Below is a small trained network, with its code and all its weights. Each question gives an input and a target symbol and asks what happens when units are switched off, that is, made to give their printed mean instead of their output.

import numpy as np


def w(rows, s, z=0):
    codes = np.array(rows[::2]) - 128.0
    scale = np.full(codes.shape[1], s)
    scale[-1] = z or s
    return codes * scale


def f(y):
    return y / 2 * (1 + np.tanh(0.7978845608 * (y + 0.044715 * y**3)))


def softmax(a):
    e = np.exp(a - a.max(-1, keepdims=True))
    return e / e.sum(-1, keepdims=True)


def log_softmax(a):
    a = a - a.max(-1, keepdims=True)
    return a - np.log(np.exp(a).sum(-1, keepdims=True))


def net(x, mask):
    ids = ['ΓΘΛΠΣΦαβδεημτψω'.index(c) for c in x.split()]
    T = len(ids)
    res = E[ids] + P[:T]
    q, k, v = (res @ M[0].T for M in (Q, K, V))
    z = softmax(np.where(np.tri(T) > 0, q @ k.T / 4**0.5, -1e9)) @ v
    res = res + np.where(mask[0], z, O[0][:, -1]) @ O[0][:, :-1]
    y = f(res @ A[0][:, :-1].T + A[0][:, -1])
    res = res + np.where(mask[1:9], y, B[0][:, -1]) @ B[0][:, :-1]
    return log_softmax(res[-1] @ U[:, :-1].T + U[:, -1])


Q, K, V, O, A, B = {}, {}, {}, {}, {}, {}
E = w([
[200,93,148,179,113,57,116,10,76],'Γ',
[210,92,181,79,186,118,67,84,76],'Θ',
[212,76,225,142,119,193,137,81,94],'Λ',
[218,100,44,185,57,204,136,152,112],'Π',
[152,169,81,96,109,135,130,110,66],'Σ',
[136,52,54,107,105,115,112,95,201],'Φ',
[105,149,235,168,97,79,154,1,28],'α',
[90,128,88,102,57,154,179,85,156],'β',
[118,118,149,109,126,178,105,178,99],'δ',
[84,149,161,134,59,183,172,145,104],'ε',
[54,141,18,15,129,160,86,102,94],'η',
[108,13,213,116,81,111,148,98,85],'μ',
[37,119,185,60,91,107,106,162,141],'τ',
[85,64,106,115,91,71,57,222,135],'ψ',
[63,116,113,134,69,97,85,204,75],'ω',
],0.0089)
P = w([
[190,172,130,93,193,94,174,104,135],'0',
[29,108,115,206,231,150,127,82,72],'1',
[158,135,140,86,97,121,102,126,127],'2',
[170,63,124,73,120,86,193,151,49],'3',
[2,75,124,159,137,200,33,82,48],'4',
[129,107,177,56,18,124,43,138,96],'5',
[137,23,151,59,23,83,143,180,29],'6',
],0.0098)
Q[0] = w([
[128,3,109,80,47,168,147,107,2],'H0',
[167,234,173,165,74,139,6,84,201],'H0',
[111,144,110,86,95,144,55,111,148],'H0',
[68,142,109,228,201,191,35,70,124],'H0',
],0.025)
K[0] = w([
[87,32,184,84,19,158,35,81,68],'H0',
[251,202,96,123,152,167,157,82,209],'H0',
[173,142,148,109,125,80,82,99,106],'H0',
[225,64,210,134,207,132,141,17,91],'H0',
],0.024)
V[0] = w([
[80,131,88,76,178,65,58,209,137],'H0',
[85,3,157,70,158,76,123,72,242],'H0',
[172,113,23,148,137,30,49,72,89],'H0',
[46,192,58,95,56,97,203,41,160],'H0',
],0.018)
O[0] = w([
[108,117,64,125,222,53,199,147,146,112],'H0',
[169,59,193,101,218,97,115,43,201,179],'H0',
[104,131,94,149,122,3,33,152,158,252],'H0',
[50,21,123,56,83,100,131,151,138,43],'H0',
],0.012,0.0043)
A[0] = w([
[91,96,123,143,175,108,93,133,128,52],'N0',
[222,177,172,112,72,78,148,165,180,1],'N1',
[174,135,139,64,63,120,137,163,107,42],'N2',
[39,149,83,125,212,217,83,47,169,96],'N3',
[29,139,93,142,191,184,126,93,113,31],'N4',
[197,115,148,60,63,140,132,137,139,40],'N5',
[100,116,130,247,169,168,126,133,136,98],'N6',
[82,121,124,203,163,174,88,90,67,86],'N7',
],0.014,0.009)
B[0] = w([
[142,194,125,157,72,201,197,97,156,236],'N0',
[108,45,99,74,110,152,142,218,156,166],'N1',
[110,146,109,96,189,155,115,6,199,191],'N2',
[140,74,78,157,132,149,77,135,53,202],'N3',
[243,124,141,189,145,93,79,170,212,147],'N4',
[140,128,130,253,130,61,142,195,116,198],'N5',
[104,131,117,17,59,104,127,58,147,192],'N6',
[85,151,141,120,172,128,171,200,190,245],'N7',
],0.014,0.011)
U = w([
[174,83,137,118,26,120,104,135,118,154],'Γ',
[181,122,129,65,192,95,92,172,177,113],'Θ',
[146,93,166,147,141,182,168,174,182,62],'Λ',
[124,131,38,182,139,185,79,157,157,82],'Π',
[109,171,107,74,170,74,60,51,119,136],'Σ',
[217,127,162,103,77,130,122,44,182,93],'Φ',
[135,193,203,195,75,75,79,84,128,128],'α',
[1,62,165,163,195,79,130,142,167,83],'β',
[203,191,178,86,71,209,149,115,39,254],'δ',
[68,121,123,215,156,191,178,72,105,68],'ε',
[87,92,98,99,61,120,202,119,145,94],'η',
[216,113,191,171,125,104,117,126,98,204],'μ',
[99,50,134,75,220,165,152,97,117,180],'τ',
[147,183,139,155,222,68,165,122,180,33],'ψ',
[99,132,82,176,162,61,139,189,46,178],'ω',
],0.0052,0.0071)

Each question gives the input, a string of symbols that net reads in full, and the target symbol t.
The units are the heads (4 rows each of Q, K, V and O) and the neurons (one row each of A and B). Each row of codes is followed by its name. A weight is (code - 128) times the scale printed after its matrix; where a second scale follows, it is the last column's (O, A, B and U).
mask holds one flag per unit, heads first, then neurons. A switched-off unit (its flag False) gives its mean, the last column of its rows in O or B, instead of its output. The means were averaged over made-up inputs and are rounded, as every weight is.
A unit's drop is (log p(t) with every unit on - log p(t) with that unit switched off) / (log p(t) with every unit on - log p(t) with every unit switched off).
The circuit of an input: a set's keep is (log p(t) with only the set's units on - log p(t) with every unit switched off) / (log p(t) with every unit on - log p(t) with every unit switched off). Starting from all 9 units, units are removed one at a time, each time the one whose removal leaves the highest keep (on an exact tie, the one counted first), for as long as the keep stays at least 0.8.
units of the circuit, in order: the units of the circuit, biggest drop first
k most important neurons: the k neurons with the biggest drops, biggest first
drop when u is switched off: that unit's drop, to one decimal
input Γ Λ Γ α δ Σ Σ, target δ: units of the circuit, in order => H0
input ω μ β β Φ, target τ: units of the circuit, in order => H0, N3, N5
input η δ Λ η η η α, target η: units of the circuit, in order => H0, N0
input Π δ Π Π Σ ε δ, target ε: units of the circuit, in order => H0, N2, N5
input μ β Θ Σ, target β: 2 most important neurons => N5, N2
input Π Λ Θ Γ, target Λ: units of the circuit, in order => H0, N1, N7
input δ η ω ω η, target Π: units of the circuit, in order => N4, N3
input Φ Π Π Λ η η Σ, target η: units of the circuit, in order => H0, N0
input Λ Π ω η α Λ Φ, target α: 3 most important neurons => N5, N7, N2
input Θ δ τ ψ ψ Σ, target Σ: 2 most important neurons => N2, N0
input β ε δ η α, target β: 2 most important neurons => N7, N0
input ψ μ Γ Π ω Σ Φ, target ω: 2 most important neurons => N2, N6
input Σ ω η Φ β, target Γ: units of the circuit, in order => H0, N7, N4
input ε η ψ μ, target ψ: units of the circuit, in order => H0
input ψ β δ Θ δ, target Σ: units of the circuit, in order => N6, H0
input Γ Λ Π Σ Λ Θ, target Θ: units of the circuit, in order => H0, N1
input Λ η τ ε, target τ: 2 most important neurons => N5, N0
input Λ ψ ε δ Π ε, target ε: units of the circuit, in order => H0, N2, N5
input Π δ μ Θ, target μ: 2 most important neurons => N5, N7
input Σ δ ψ ε ω η Π, target ω: units of the circuit, in order => H0
input ω Σ μ β, target μ: 2 most important neurons => N5, N7
input μ Σ Σ τ δ, target τ: drop when N3 is switched off => 0.3
input η μ Λ Γ Λ, target δ: drop when H0 is switched off => 1.3
input Σ δ δ Λ, target δ: drop when N1 is switched off => 0.0
input Θ Θ η, target η: drop when H0 is switched off => 1.6
